Moves between elements:
from | zo va
fis | dos dis
tep | bar zat
sar | sed lir
lom | rok fen
dos | vod mul
pel | bom pif
fal | vef kof
fen | soz lig
vav | bif fis
dif | mam gav
lel | nog lag
ked | bep lun
tib | vig pur
leg | did soz
lir | bar rok
leb | vud sar
gel | nuv ber
did | tef bep
tup | vup nos
sus | zop lel
bon | vob daz
soz | nuv ked
vig | baf kos
nev | nem mup
tuv | pif lig
pav | dek vuk
sil | sus tef
lig | fer vef
vev | leg rov
vub | sen tok
vak | pip vav
nuv | zuv lel
pek | dek dud
sim | vak meb
vin | fef vud
vod | mam sen
vud | zon fal
kam | ruk neb
sed | vos dif
kof | tur kol
tem | pav vak
ber | vep fal
kis | kos nev
rit | kam bib
bup | zuf vob
kol | kof vig
pum | mul tem
sib | daz kap
vuk | pek bif
mul | nos pav
zop | ber vez
luk | puf sed
vef | sus mup
vob | vep ses
dek | tem sim
rok | gav zuv
zon | fen did
dip | sim vod
git | sib tup
bom | ked fab
bep | fab rif
ses | lov ruk
tok | nuz gek
sen | bib nuz
fer | lat leb
gav | leg les
gib | vin leb
lik | kis dud
meb | vav bib
nuz | luk kam
dis | vub vos
rif | lat tuv
loz | dip dek
nos | rit kap
bif | dip dos
tef | lel zuv
neb | pur kam
lag | tel bup
pif | kul fer
tur | lel nog
mam | leb tep
rov | soz rov
vos | tok mam
kos | bon nem
nog | lag baf
zuv | vev fab
daz | tuv lel
vup | neb pek
tel | kof zuf
bar | leg lom
puf | les gav
bib | fis fef
lun | rif gel
lov | dud tib
baf | bup kol
gek | sed bar
kap | loz pek
pur | git pip
nis | mup git
mup | ses sib
fef | fen nuv
zat | lom fef
ruk | tib loz
nem | bup ses
kul | lun lat
lat | fer zop
dud | git sib
vez | kos daz
vep | vig bon
pip | tup mul
les | pel mam
fab | rov pel
zuf | kol baf

The rows follow the links: the fewer symbols apart two elements are, the more alike their rows tend to be.

Each row is also shifted at random along 6 hidden directions that mean nothing.

Some elements, each with a row of numbers:
zuf: [-95, 110, 73, -88, 31, -65, -7, -2, 90, 14, 18, 51, 59, -29, 13, -28, 119, -1, 5, 133, 73, 78, 47, -84, 12, 2, 18, -18, 69, -69, 19, -113, -27, 100, 50, 10, 62, 54, 19, -72, 99, -69, 22, 60, 13, -28, 110, -34, 60, 119, 18, 64, -1, -90, 44, 49, -30, 139, 119, -50, 1, 37, 14]
vep: [11, 33, 83, -29, 19, -63, 124, 74, -60, 16, 25, 30, -43, 87, 8, 30, 17, 79, 37, 9, -172, 3, 49, -133, 45, 5, -103, 62, -42, 22, -60, 130, 126, -51, -176, 59, -85, -134, 16, 178, 71, -8, 55, -58, 39, -55, -48, 78, -61, -43, 111, -36, -8, -36, -34, 83, 57, -12, -102, -25, 49, -6, 63]
ses: [180, 17, 58, 39, 39, -72, 79, 15, -17, 9, -16, 85, -21, 65, 21, -15, 23, 41, 24, -71, 129, 78, -52, -56, 153, 34, -45, -46, 40, -163, 7, 146, 56, -209, 42, 63, -16, -71, 120, 58, 16, -117, 112, 53, 40, -77, 85, 4, -34, 144, 221, 3, 57, -28, 3, 167, 12, 41, 43, 50, 4, -32, -30]
tok: [229, -15, -73, 47, 4, 78, 103, -56, -81, 111, 41, 6, -111, -37, -82, -4, -48, 11, 18, 70, -34, -46, -116, -39, 56, 33, -131, -20, -126, -13, -70, 103, 49, -108, -2, 10, 86, -132, 16, 94, -43, 4, -37, -93, -76, 0, -103, -38, -41, 40, 41, 26, -70, -118, -122, 53, -59, -59, -91, -1, -56, 7, 9]
loz: [-35, -2, 46, 44, 24, -50, 17, -22, 106, 71, 62, 53, 3, 37, -18, 45, -42, 3, -88, -94, 155, 77, -73, 68, 56, 15, 31, 61, -51, -33, -78, -62, -48, -65, 75, -110, 62, 10, 35, -18, -11, -100, -39, 114, -1, 0, 106, -23, 92, 76, -85, 3, -55, 52, 61, -74, 43, 27, 119, 176, -38, 5, 53]
fer: [-114, -21, -2, 38, -16, 39, -113, -3, -92, -33, -115, 3, 76, -90, 44, 61, 96, 15, 30, 11, 161, -59, -34, -30, -53, 117, 54, -29, 142, -24, 123, -53, -148, 7, 101, 107, 42, 107, 17, -88, 42, -58, 74, -27, 56, -17, -9, -11, -1, 15, 27, -15, 122, -9, 61, 110, -158, 5, 22, -12, 32, -21, -148]
lik: [-251, 28, 32, 59, 41, -36, 34, 101, -65, -86, -70, -3, -7, -17, -1, -7, -91, -13, -37, -101, 2, 82, 75, -89, 24, -15, -69, -13, 47, 12, -65, 58, 6, -97, -24, 16, 30, -104, 83, 84, -24, 3, -55, 53, 54, -75, 50, -56, -105, 24, 38, -19, -9, 36, 163, 102, 47, 75, 16, 147, 43, -52, 51]
rov: [264, -11, -68, -20, 18, 36, -89, -14, -97, -22, -33, -25, 95, -35, 122, -86, 30, -84, 29, 101, 14, 7, 91, 17, -50, -136, 214, -42, 134, -48, 137, 27, 10, -81, 39, 79, -63, 66, -63, -123, -55, 99, 13, 54, -3, -27, 49, 66, -40, -39, 75, 45, 97, 93, -9, 19, 54, -8, -16, -55, 6, 44, -57]
vin: [-32, -77, -31, -48, 12, 48, 26, 53, -60, -45, -88, -92, 4, -63, -78, -41, 28, -86, 7, -49, -22, -22, -11, 28, -33, 32, -82, -81, -28, 11, 24, 19, -98, 181, 47, -24, 108, 102, 83, -25, -20, -44, 34, -21, -62, 32, -83, -1, -14, 15, -85, -1, 22, -17, 91, 64, -51, 66, -10, -64, 79, -29, -62]
vub: [86, 23, -42, 60, -64, 50, 10, -92, 1, 127, 83, 29, -115, 12, -49, 21, -40, 66, -5, 43, -8, -30, -122, 20, 25, 40, -28, -11, -93, -41, -25, 48, 43, -120, -4, -16, -35, -84, -29, 50, -16, -7, -32, -76, -39, -14, -26, -10, 13, -2, 20, 25, -64, -55, -158, -61, -10, -112, -69, -7, -82, 9, 7]
vup: [46, 29, 25, 31, 9, -20, -88, -3, 13, 17, -25, -33, -4, 32, 17, 64, -75, 35, -30, -125, 34, 110, 39, 46, 2, -50, 132, -28, 103, -47, 43, -48, -5, -40, 76, -2, 1, 16, 72, -46, -37, 23, -85, 84, 35, -2, 117, -62, -2, 39, -3, 67, -8, 98, 134, -3, 55, 27, 125, 79, -44, -58, -10]
vig: [-53, 113, 63, -49, 19, -40, 15, 86, -170, 70, -14, -78, -27, 6, 71, -5, 41, 15, 18, 88, -157, 121, 157, -134, -27, -90, 76, -39, 128, -45, 110, 70, 12, -53, -100, 125, -10, -59, 58, 101, 69, 21, 20, 74, 19, -96, 81, 44, -78, 15, 122, 95, 12, 43, 123, 151, 138, 36, -38, -46, 87, -3, -9]
ruk: [80, 62, 22, 39, 43, -22, 14, 32, -86, 62, -16, 6, -43, 15, 31, 43, -68, 8, -20, -71, 24, 138, 45, -41, 42, -56, 77, -27, 85, -99, 13, 72, 1, -144, 31, 53, 35, -79, 102, 47, -20, -6, -39, 94, 37, -86, 113, -26, -56, 72, 88, 79, -20, 73, 121, 126, 97, 25, 52, 103, -2, -41, -12]
nog: [221, 43, 41, -109, 44, -63, 90, 9, 38, 61, 81, 8, -1, 52, -9, -41, 66, 22, 23, 96, -139, 33, 65, -81, -20, -35, -14, 48, -49, -20, -24, 1, 96, 102, -93, 0, -36, 14, -15, 67, 82, 14, 62, -1, -28, -25, 21, 65, 27, -13, 20, 21, -47, -56, -49, 3, 58, 27, -46, -121, 51, 27, 59]
dip: [94, -23, 16, -21, 35, 17, 58, 25, -117, 181, 4, -89, -20, 7, -76, 60, -57, -47, -57, -6, -80, 46, -48, 21, 4, -31, 3, 72, -110, 88, -45, -8, -82, 9, -42, -38, 193, -57, 28, 92, -26, -25, -79, 22, -93, 53, -55, 10, 19, -1, -127, 24, -59, 21, 57, -7, 31, -12, -15, 90, 4, 49, 10]
dek: [-8, -42, 43, -12, 16, -37, 36, 58, -27, 74, 40, -61, -26, 72, -51, 65, -91, 11, -70, -79, -133, 29, -5, 57, -1, -49, 9, 108, -104, 135, -93, -27, -3, 47, -108, -69, 57, -51, -7, 97, -17, 4, -93, 18, -53, 59, -52, 28, 40, -60, -132, -12, -64, 87, 50, -95, 105, -38, -3, 83, -14, 20, 63]
fef: [302, -131, -82, -62, 13, 42, 87, 65, -140, 33, -14, -96, -58, 29, -52, -88, 0, -90, 42, -55, -160, -79, -61, 67, 20, -31, -84, -76, -118, 1, 38, 209, 17, 28, -102, 3, -25, 4, 52, 93, -37, -6, 131, -38, -104, 45, -165, 133, -46, -35, 45, -24, 49, 34, -49, 50, 81, -86, -153, -141, 64, -23, -55]
fen: [179, -117, -63, -52, 1, 46, 23, 31, -31, -63, -66, -56, 17, -19, -28, -78, 31, -102, 10, -49, -40, -70, -4, 53, -48, -16, -35, -74, -26, 20, 18, 66, -32, 124, 7, -40, -17, 85, 26, -42, -36, 42, 75, -45, -36, 28, -98, 43, -27, -49, -39, -30, 24, 15, 13, 22, 16, -3, -68, -101, 83, -21, -25]
leb: [-89, -71, -60, 24, -22, 38, 55, 4, -17, -19, 3, 7, -66, -36, -40, -64, 21, -38, -1, -56, 66, -43, -137, 44, 19, 85, -124, -69, -94, -50, -20, 102, -65, -28, -7, -60, -40, 33, 29, 37, -17, -61, 132, -28, -37, -33, -70, 42, -1, -7, 14, -57, 17, -11, -50, 12, 0, -51, -109, -7, 51, -38, -10]
vuk: [164, -6, 43, -54, 29, -18, 53, -7, 100, 114, 77, -33, -33, 11, -58, 46, -67, -19, -126, -100, -19, 80, 11, 56, -89, -52, 67, 117, -94, 58, -146, -102, -30, 136, 5, -174, 102, 21, 12, 5, -41, 17, -120, 55, -59, 3, 74, -4, 68, -73, -241, 14, -184, 64, 101, -121, 70, 40, 33, 93, 28, 0, 140]
sar: [-57, -46, -85, -9, -108, 86, -98, -71, 177, -115, 59, -1, -74, 23, -72, 9, -34, 69, 52, -59, -78, -111, -45, 97, -46, 71, -53, -84, -30, 21, 14, -68, 81, 190, 59, -80, -186, 63, -40, -98, -25, 71, -47, -141, 12, 99, -75, -66, 14, -77, -69, 5, -24, -54, -114, -175, -70, -75, 2, -196, -85, -48, -13]
kos: [-346, 88, 74, 20, 32, -44, -14, 62, -50, -76, -80, -9, 42, -32, 21, 27, 5, 28, 0, 16, -4, 79, 130, -120, -16, 9, -33, -15, 130, -8, 3, -25, -26, 7, -1, 80, 58, -52, 81, 23, 54, -24, -48, 25, 85, -67, 62, -66, -66, 56, 54, 24, 36, -21, 159, 134, -8, 107, 49, 53, 38, -44, 16]
lat: [20, -5, 19, 44, -67, 0, -109, -126, 178, -55, 34, 169, 54, 45, 78, 79, 122, 130, 42, -30, 275, -104, -116, 49, -8, 184, 68, 39, 100, -92, 77, -106, -21, -13, 144, 3, -167, 159, -44, -110, 70, -83, 132, -24, 112, -24, 108, 14, 110, -24, 45, -84, 63, -14, -104, -67, -174, -31, 59, -57, -33, -12, -75]
soz: [90, 0, -90, -3, -24, 12, -72, -59, 136, -71, 113, 75, -6, -10, 125, -150, 7, -58, -47, 23, 91, 1, 51, 78, -130, -114, 172, -6, 42, -63, 19, -55, 32, -48, 25, -83, -253, 137, -122, -140, -52, 125, 73, 102, 36, -99, 190, 93, 41, -121, -36, -38, -38, 135, -57, -136, 119, -48, -18, -1, 54, 11, 89]
kul: [0, -34, 10, 56, -22, -6, 28, -69, 115, -36, 56, 148, 13, 29, 43, 35, 45, 80, -24, -27, 141, -116, -91, -3, -47, 115, -50, 123, -26, 37, -90, -45, 12, -48, -27, -54, -115, 14, -97, 12, 26, -18, 77, -74, 72, -58, 10, 62, 64, -125, -25, -156, -38, -25, -111, -90, -107, -50, -65, 39, 30, 7, 59]
puf: [-236, 29, -89, 114, -89, 49, -72, -67, 19, -51, 87, 35, -89, -1, 32, -68, -77, 38, 20, 55, -27, -63, -34, 38, 14, -19, -33, -61, -28, -15, 10, 58, 85, -180, -37, -18, -174, -84, -103, -13, -56, 94, -10, -39, 8, 7, -5, -7, -24, -35, 69, -10, 10, 4, -178, -119, 49, -137, -96, 13, -110, 3, 35]
zon: [96, -99, -73, -77, 14, 38, 54, 30, -19, -42, -12, -76, -17, -62, -24, -109, -1, -111, -23, -61, -67, -13, 33, 27, -139, -44, -25, -44, -42, 13, -22, 25, -28, 152, -12, -99, 24, 93, 45, -12, -63, 42, 48, 26, -44, -43, -19, 58, -25, -108, -126, -34, -70, 35, 64, 10, 44, 50, -70, -63, 166, -19, 50]
rit: [313, -41, 2, 2, 27, 60, 32, -15, -83, 124, -49, -84, -28, 25, -93, 96, -94, 29, -10, -80, -133, 13, -22, 10, 33, -16, 21, 44, -41, 76, -49, 17, 30, 63, 9, 3, 143, -96, 71, 59, -50, 36, -156, -51, -53, 79, -114, -57, -45, 1, -66, 72, -78, -7, 39, 1, -19, -12, 21, -10, -61, 0, -20]
pip: [-119, -23, 34, 41, -52, -42, -53, 13, 98, 10, 89, 7, -42, 152, -2, 85, -85, 79, -33, -139, -67, 27, -24, 122, 83, -27, 70, 56, -27, 31, -16, -17, 54, -64, -78, -28, -150, -40, -49, 49, -10, 2, -33, 65, 18, 80, 26, 37, 57, -42, 0, -18, 13, 105, -32, -168, 109, -99, 46, 61, -104, -16, 34]
kol: [-163, 88, 56, -34, 63, -79, 86, 60, -105, 64, 18, 11, 17, -12, 25, -54, 75, -55, -2, 158, -20, 80, 48, -90, 50, -44, -62, -9, -29, -53, -9, 78, -29, -83, -100, 51, 87, -69, 7, 86, 82, -90, 83, 81, -29, -59, 41, 57, 2, 119, 94, 23, 33, -41, 8, 107, 77, 55, -41, 33, 44, 44, 18]
zop: [-283, 9, 59, 2, 32, -2, 14, 99, -188, -39, -147, -73, 82, -37, 9, 55, 46, -12, 13, 21, -68, -34, 78, -130, -51, 57, -56, 40, 73, 127, 21, 10, -100, 66, -90, 127, 149, -33, 24, 103, 63, -10, 4, -75, 52, -36, -106, -2, -59, -60, -17, -53, 54, -33, 137, 153, -78, 57, -72, 25, 90, -7, -57]
tef: [217, -36, -34, -92, -2, -23, 12, -15, 129, -60, 82, 41, 40, 40, 55, -117, 52, -25, -5, 22, -60, -39, 88, 49, -78, -74, 85, 36, -12, -4, -10, -24, 81, 85, -60, -72, -183, 106, -101, -66, 0, 78, 64, 18, -2, -23, 40, 94, 29, -118, -36, -35, -31, 45, -65, -98, 60, 1, -53, -130, 68, 38, 75]

Start here and follow the symbols in turn, left to right. Where do you end up?
Answers are names.
[182, -10, -142, 48, -23, 82, -23, -64, -135, 118, 19, -18, -122, -57, 9, -87, 12, -36, 46, 35, 64, 18, -146, 38, 22, 0, 38, -165, -13, -200, 136, 161, -34, -216, 72, 46, -46, -12, 64, 5, -47, -26, 118, 38, -72, -53, 32, 67, -19, 65, 129, 78, 63, 33, -119, 100, 50, -126, -108, -33, -28, 0, -93]
zo va va va va -> zuv
[26, -27, -100, -5, 7, 65, -65, -11, -36, -83, -76, -42, 93, -132, 37, -113, 20, -125, 20, 74, 60, -17, 87, 26, -61, -92, 78, -123, 71, -4, 85, -35, -74, 45, 112, 22, 108, 79, -34, -182, -75, 71, -38, 30, -19, 31, -7, -49, -55, 42, -14, 48, 47, 3, 48, 49, -37, 76, 62, -47, 14, 13, -53]
zo zo va zo va -> rov
[65, 78, -103, 17, -81, 83, -123, -126, 83, 69, 95, -8, -143, -63, 4, -1, -21, 85, -15, 27, -48, 36, 9, 12, -161, -12, 130, -74, 45, -76, 39, -102, 26, 45, 109, -63, -132, 46, -9, -85, -26, 129, -106, -28, 5, -61, 122, -42, 29, -94, -99, 114, -123, 36, -41, -113, 17, -86, -39, -96, -47, -37, 21]
va va va zo va zo va -> ked
[535, -60, -60, -19, 15, 30, 38, -55, -15, 13, 3, 61, 69, -3, 57, -45, 27, -45, 25, 53, 36, -93, -7, -2, 3, -46, 79, 49, -8, 4, 3, 56, 60, -62, 4, 32, -29, 12, -89, -52, -40, 54, 57, -39, -18, -12, -39, 54, -12, -47, 85, -33, 11, -14, -127, 20, -39, -23, -56, -67, 25, 45, -23]
va va va va zo -> vud
[67, -102, -73, -27, -28, 42, 40, 12, 47, -104, -11, -54, -36, 17, -71, -76, -42, -57, 39, -47, -114, -105, -38, 73, 34, 4, -142, -55, -120, 61, -46, 89, 75, 100, -53, -63, -82, 16, -30, -4, -53, 50, 29, -102, -59, 85, -184, 20, -38, -43, -8, -63, 4, -42, -100, -66, 11, -35, -78, -108, -2, -20, 7]
zo zo zo va zo zo va va -> pel
[87, 82, 87, -89, 21, -68, 32, -61, 178, -9, 34, 96, 49, 0, 6, 2, 133, 48, 19, 74, 99, 46, 16, -74, 17, 59, 10, 26, 63, -86, -14, -108, 30, 145, 101, -23, 34, 83, 22, -102, 87, -77, 8, 19, 33, -25, 117, -66, 56, 109, 15, 49, -29, -117, 20, 37, -91, 133, 145, -96, -1, 30, 14]
zo va va va zo zo va zo -> vep
[-195, 18, 52, -41, 12, -27, 29, 71, -54, -51, -8, -35, 5, 7, 39, 37, 32, 21, -6, 0, -112, -15, 97, -106, -100, 18, -44, 66, 35, 70, -16, -12, -6, 88, -132, 35, -38, -14, -11, 108, 75, 20, 38, -42, 48, -68, -13, 64, -30, -129, -36, -57, -15, 11, 79, 56, 5, 26, -114, -32, 129, -24, 29]
va va va zo va -> kol
[81, -10, 51, -81, 32, -77, 148, 18, 110, -38, 81, 84, 20, 64, -41, -58, 69, 7, 16, 51, -104, -61, 15, -66, 38, 20, -136, 114, -113, 64, -122, 8, 94, 127, -144, -54, -45, -18, -57, 82, 69, -27, 59, -49, -14, 30, -73, 59, 15, -32, -13, -84, -46, -111, -96, -38, -20, 45, -40, -81, 46, 37, 93]
zo zo zo va va zo va zo -> vep
[23, -77, -24, -72, 34, 29, 105, 82, -143, 7, -100, -119, -1, -97, -76, -80, 23, -132, -12, -34, -67, 10, -10, -41, -70, -12, -120, -66, -63, 28, -12, 87, -115, 140, -17, -31, 192, 33, 102, 50, -32, -50, 45, -24, -82, -14, -114, 21, -61, -16, -77, -14, -12, -24, 138, 143, -3, 66, -95, -31, 155, -23, -9]
zo zo va zo va va va -> lir
[-259, 72, 67, -10, -24, -47, -144, 20, 80, -141, -44, 7, 71, 26, 83, 93, 48, 125, 47, -30, -9, 0, 144, -63, -68, 61, 80, 19, 217, 3, 99, -131, 16, 126, 34, 92, -130, 75, 5, -71, 98, 29, -24, -30, 135, -1, 85, -47, 4, -35, 31, -3, 91, 1, 88, 3, -88, 49, 109, -85, -12, -57, -62]
zo zo va va zo va va -> kof
[87, -43, -44, -81, 28, 1, 67, 25, 29, -50, 43, 6, 37, -27, 25, -137, 21, -120, -54, 40, -40, -32, 69, 1, -141, -90, 6, 31, -61, 59, -82, 11, -5, 69, -87, -97, -45, 54, -81, -1, -34, 83, 52, 31, -32, -71, 16, 92, -18, -124, -93, -58, -82, 38, 7, -51, 84, 23, -95, -16, 132, 15, 119]
va va va zo zo va va -> kos
[227, 28, -9, 36, -8, 44, -27, -52, -16, 78, 2, -30, -64, 5, -5, 71, -102, 45, -32, -70, -40, 79, 25, -16, -4, -34, 107, -15, 67, -63, 2, 10, 51, -57, 71, 0, -2, -66, 59, -2, -59, 71, -118, 13, 22, -36, 98, -66, -45, -14, 8, 88, -71, 54, 48, 1, 29, -3, 31, 27, -33, -39, 7]
zo va va zo va zo va va -> pav
[-244, -39, -81, -12, -31, 31, -62, 38, 3, -77, -14, -74, -34, -57, -11, -105, -27, -82, -12, -26, -23, 14, 17, 99, -63, -31, -16, -106, -14, -20, 37, 6, -38, 65, 13, -55, -66, 74, 16, -60, -59, 56, 28, 22, -16, 4, -4, 15, -30, -18, -56, -2, 16, 47, 33, -41, 89, -17, -30, -31, 18, -41, -5]
va zo zo zo va va zo -> tel
[65, -20, 36, -92, 27, -43, 55, -7, 160, -23, 68, 67, -17, -5, -26, -26, 96, 8, -20, -32, 51, 16, -17, -27, -76, 56, -48, 5, -36, -62, -44, -63, 0, 186, 22, -110, -79, 123, 33, -38, 72, -61, 96, -3, 10, -56, 76, 22, 60, -42, -69, -40, -86, -24, 17, -8, -24, 69, 3, -112, 135, -15, 64]
zo va zo zo va zo va va -> nem
